Below are the code and all the weights of a small trained network. Each question names an input and a target symbol and asks about switching units off, where a switched-off unit gives its printed mean instead of its output.

import numpy as np


def w(rows, s, z=0):
    codes = np.array(rows[::2]) - 128.0
    scale = np.full(codes.shape[1], s)
    scale[-1] = z or s
    return codes * scale


def norm(h):
    return h / np.sqrt((h * h).mean(-1, keepdims=True) + 1e-5)


def f(y):
    return np.maximum(y, 0)


def softmax(a):
    e = np.exp(a - a.max(-1, keepdims=True))
    return e / e.sum(-1, keepdims=True)


def log_softmax(a):
    a = a - a.max(-1, keepdims=True)
    return a - np.log(np.exp(a).sum(-1, keepdims=True))


def net(x, mask):
    ids = ['γδεζημξστψω'.index(c) for c in x.split()]
    T = len(ids)
    res = E[ids] + P[:T]
    u = 0
    for l in range(3):
        r = norm(res)
        for j in range(2):
            rows = slice(3 * j, 3 * j + 3)
            q, k, v = (r @ M[l][rows].T for M in (Q, K, V))
            z = softmax(np.where(np.tri(T) > 0, q @ k.T / 3**0.5, -1e9)) @ v
            o = O[l][rows]
            res = res + np.where(mask[u + j], z, o[:, -1]) @ o[:, :-1]
        u += 2
        y = f(norm(res) @ A[l][:, :-1].T + A[l][:, -1])
        res = res + np.where(mask[u : u + 8], y, B[l][:, -1]) @ B[l][:, :-1]
        u += 8
    return log_softmax(norm(res)[-1] @ U[:, :-1].T + U[:, -1])


Q, K, V, O, A, B = {}, {}, {}, {}, {}, {}
E = w([
[119,161,126,128,142],'γ',
[172,132,130,102,114],'δ',
[134,151,125,115,84],'ε',
[163,162,81,141,90],'ζ',
[120,105,159,107,168],'η',
[145,108,117,101,153],'μ',
[29,125,105,140,154],'ξ',
[90,87,186,122,107],'σ',
[2,43,96,36,138],'τ',
[26,96,56,144,146],'ψ',
[176,91,54,67,33],'ω',
],0.0034)
P = w([
[139,165,108,31,174],'0',
[144,144,118,172,156],'1',
[62,81,113,126,68],'2',
[135,174,251,96,109],'3',
[139,90,127,188,136],'4',
[71,35,92,132,72],'5',
[132,177,252,84,88],'6',
[143,103,127,181,135],'7',
],0.0026)
Q[0] = w([
[216,169,113,142,150],'L0H0',
[255,152,166,207,230],'L0H0',
[204,107,146,170,167],'L0H0',
[147,75,106,139,128],'L0H1',
[124,112,127,128,120],'L0H1',
[152,151,132,116,145],'L0H1',
],0.0033)
K[0] = w([
[104,125,140,192,97],'L0H0',
[98,194,122,254,37],'L0H0',
[94,193,95,204,52],'L0H0',
[154,99,148,146,120],'L0H1',
[128,124,131,138,109],'L0H1',
[130,119,106,93,130],'L0H1',
],0.004)
V[0] = w([
[2,62,65,33,35],'L0H0',
[32,81,62,60,59],'L0H0',
[128,138,130,138,134],'L0H0',
[168,148,136,150,120],'L0H1',
[133,120,118,126,129],'L0H1',
[18,118,87,112,188],'L0H1',
],0.00091)
O[0] = w([
[102,250,96,52,206,234],'L0H0',
[99,216,104,70,186,213],'L0H0',
[131,122,131,127,122,126],'L0H0',
[150,102,153,148,133,85],'L0H1',
[124,131,128,132,130,125],'L0H1',
[88,136,95,66,95,252],'L0H1',
],0.0012,0.00037)
A[0] = w([
[185,89,159,85,104,3],'L0N0',
[137,172,223,127,130,39],'L0N1',
[138,155,161,129,54,33],'L0N2',
[86,138,179,161,66,34],'L0N3',
[183,110,93,192,254,165],'L0N4',
[109,211,98,236,159,42],'L0N5',
[150,107,145,172,44,97],'L0N6',
[125,165,152,168,205,123],'L0N7',
],0.003,0.0012)
B[0] = w([
[89,159,124,158,118,140],'L0N0',
[113,99,53,95,83,190],'L0N1',
[98,116,132,137,185,161],'L0N2',
[185,119,113,106,176,172],'L0N3',
[167,75,161,249,89,248],'L0N4',
[191,120,151,253,108,211],'L0N5',
[103,188,127,130,174,179],'L0N6',
[157,111,169,174,107,198],'L0N7',
],0.0034,0.0016)
Q[1] = w([
[179,154,196,122,145],'L1H0',
[118,130,129,158,97],'L1H0',
[164,168,211,152,146],'L1H0',
[109,117,80,124,117],'L1H1',
[18,66,3,110,26],'L1H1',
[227,171,176,158,219],'L1H1',
],0.0046)
K[1] = w([
[128,184,66,77,116],'L1H0',
[171,121,167,133,112],'L1H0',
[146,202,88,66,117],'L1H0',
[176,179,166,156,104],'L1H1',
[244,253,240,145,104],'L1H1',
[63,15,35,131,137],'L1H1',
],0.0044)
V[1] = w([
[73,169,128,102,114],'L1H0',
[88,33,101,200,231],'L1H0',
[125,130,127,127,128],'L1H0',
[161,57,144,254,61],'L1H1',
[181,158,88,57,161],'L1H1',
[119,128,137,127,133],'L1H1',
],0.0012)
O[1] = w([
[167,106,108,83,123,181],'L1H0',
[103,161,157,195,33,89],'L1H0',
[130,127,127,126,128,131],'L1H0',
[78,194,161,5,160,2],'L1H1',
[117,109,96,238,103,162],'L1H1',
[136,124,132,124,128,133],'L1H1',
],0.0016,0.00045)
A[1] = w([
[134,59,114,70,206,138],'L1N0',
[141,168,109,86,70,159],'L1N1',
[125,56,185,82,71,50],'L1N2',
[185,158,80,133,64,141],'L1N3',
[105,66,216,170,252,6],'L1N4',
[182,134,215,130,71,108],'L1N5',
[107,165,104,167,193,85],'L1N6',
[74,56,122,185,102,63],'L1N7',
],0.0035,0.0024)
B[1] = w([
[137,179,119,163,37,209],'L1N0',
[102,92,172,185,173,238],'L1N1',
[97,219,54,211,122,191],'L1N2',
[59,94,167,111,171,221],'L1N3',
[198,172,168,53,10,177],'L1N4',
[56,84,86,142,191,243],'L1N5',
[133,182,192,144,119,149],'L1N6',
[94,136,112,255,106,247],'L1N7',
],0.003,0.0014)
Q[2] = w([
[163,55,97,218,77],'L2H0',
[140,196,155,105,167],'L2H0',
[61,174,106,119,116],'L2H0',
[45,227,206,77,128],'L2H1',
[159,81,69,254,89],'L2H1',
[70,26,102,66,90],'L2H1',
],0.0082)
K[2] = w([
[100,66,254,198,129],'L2H0',
[159,165,56,154,113],'L2H0',
[113,236,149,31,169],'L2H0',
[189,243,35,53,108],'L2H1',
[129,3,170,252,76],'L2H1',
[139,30,94,36,83],'L2H1',
],0.0063)
V[2] = w([
[99,191,130,99,82],'L2H0',
[164,176,220,139,225],'L2H0',
[191,120,128,78,167],'L2H0',
[136,154,36,168,202],'L2H1',
[219,58,54,124,86],'L2H1',
[65,2,67,53,136],'L2H1',
],0.0039)
O[2] = w([
[79,174,125,200,118,174],'L2H0',
[117,172,221,71,203,166],'L2H0',
[174,91,218,156,141,40],'L2H0',
[92,107,73,47,208,205],'L2H1',
[254,170,36,64,79,89],'L2H1',
[174,34,56,198,48,4],'L2H1',
],0.0038,0.0017)
A[2] = w([
[52,83,167,9,159,139],'L2N0',
[148,2,79,196,151,102],'L2N1',
[90,230,137,157,49,140],'L2N2',
[127,27,85,50,250,3],'L2N3',
[199,246,20,64,101,101],'L2N4',
[217,99,251,120,45,17],'L2N5',
[71,62,241,166,121,49],'L2N6',
[122,232,199,139,178,143],'L2N7',
],0.0037,0.0027)
B[2] = w([
[219,107,123,146,175,215],'L2N0',
[141,131,175,53,138,200],'L2N1',
[153,151,140,55,134,217],'L2N2',
[87,54,3,107,236,145],'L2N3',
[122,217,71,176,154,159],'L2N4',
[42,71,122,97,118,147],'L2N5',
[164,164,102,175,106,180],'L2N6',
[134,91,109,102,78,254],'L2N7',
],0.0059,0.0027)
U = w([
[110,164,221,78,222,140],'γ',
[234,71,163,54,131,119],'δ',
[199,129,181,238,127,252],'ε',
[163,58,53,103,240,106],'ζ',
[150,195,179,35,41,117],'η',
[174,254,52,149,156,88],'μ',
[47,115,111,208,189,66],'ξ',
[37,208,165,191,75,85],'σ',
[109,15,171,124,51,184],'τ',
[63,57,81,119,116,132],'ψ',
[211,95,48,120,49,116],'ω',
],0.0075,0.0021)

Each question gives the input, a string of symbols that net reads in full, and the target symbol t.
The units are the heads (3 rows each of Q, K, V and O) and the neurons (one row each of A and B). Each row of codes is followed by its name. A weight is (code - 128) times the scale printed after its matrix; where a second scale follows, it is the last column's (O, A, B and U).
mask holds one flag per unit, layer by layer, with each layer's heads first. A switched-off unit (its flag False) gives its mean, the last column of its rows in O or B, instead of its output. The means were averaged over made-up inputs and are rounded, as every weight is.
A unit's drop is (log p(t) with every unit on - log p(t) with that unit switched off) / (log p(t) with every unit on - log p(t) with every unit switched off).
The circuit of an input: a set's keep is (log p(t) with only the set's units on - log p(t) with every unit switched off) / (log p(t) with every unit on - log p(t) with every unit switched off). Starting from the 12 units with the biggest drops (on a tie, the unit counted first), units are removed one at a time, each time the one whose removal leaves the highest keep (on an exact tie, the one counted first), for as long as the keep stays at least 0.8.
units of the circuit, in order: the units of the circuit, biggest drop first
top k neurons: the k neurons with the biggest drops, biggest first
top k neurons in layer l: the k neurons of layer l with the biggest drops, biggest first
drop when u is switched off: that unit's drop, to one decimal
input μ ε ζ, target μ: top 4 neurons => [L1N0, L0N6, L0N5, L0N4]
input ψ μ σ ζ, target ψ: top 2 neurons => [L1N1, L1N3]
input ε γ μ τ ε, target γ: top neuron => [L0N6]
input ω η ω ε γ η σ η, target τ: top 3 neurons => [L1N4, L2N5, L0N4]
input ψ ψ δ σ η ζ γ μ, target δ: units of the circuit, in order => [L2N1, L2H1]
input σ η η τ, target σ: units of the circuit, in order => [L2H1, L1N0, L1N2, L2N6]
input δ μ γ η, target δ: top 2 neurons in layer 1 => [L1N1, L1N5]
input ξ τ μ ζ μ γ, target μ: top 2 neurons in layer 0 => [L0N4, L0N1]
input μ γ ω η ζ η, target η: top 2 neurons => [L2N2, L1N2]
input σ η σ γ, target σ: top 2 neurons => [L1N0, L1N2]
input ε γ δ σ γ η ε, target ε: top 2 neurons => [L1N1, L2N6]
input γ η ψ ξ γ γ ψ, target γ: top 2 neurons => [L2N0, L1N5]
input ε ε ψ ε γ ζ, target ζ: top 4 neurons in layer 0 => [L0N6, L0N3, L0N2, L0N4]
input ζ ω ψ, target ω: units of the circuit, in order => [L2H1]
input ω η σ μ γ ζ η γ, target ε: top 2 neurons in layer 0 => [L0N5, L0N4]
input μ ζ ω γ ζ γ η, target μ: top 3 neurons => [L1N0, L2N4, L1N2]
input γ σ ζ δ σ ζ σ μ, target δ: top 2 neurons => [L0N4, L2N1]
input ζ η γ η γ δ, target η: top 3 neurons in layer 1 => [L1N5, L1N7, L1N4]
input η δ ζ, target η: top 3 neurons in layer 1 => [L1N3, L1N7, L1N5]
input γ γ γ, target γ: top neuron in layer 0 => [L0N1]
input μ μ ψ δ γ δ γ, target μ: top 2 neurons => [L1N0, L2N4]
input γ δ γ σ ε γ ζ ξ, target σ: top 2 neurons => [L2N0, L1N4]
input σ η γ σ γ η δ, target σ: top 2 neurons => [L1N2, L1N0]
input ζ τ ω η δ μ, target μ: top 2 neurons in layer 1 => [L1N2, L1N0]
input η ζ γ γ γ σ, target σ: top 2 neurons in layer 1 => [L1N2, L1N7]
input δ γ γ δ ψ ψ γ, target δ: drop when L2N5 is switched off => 0.0
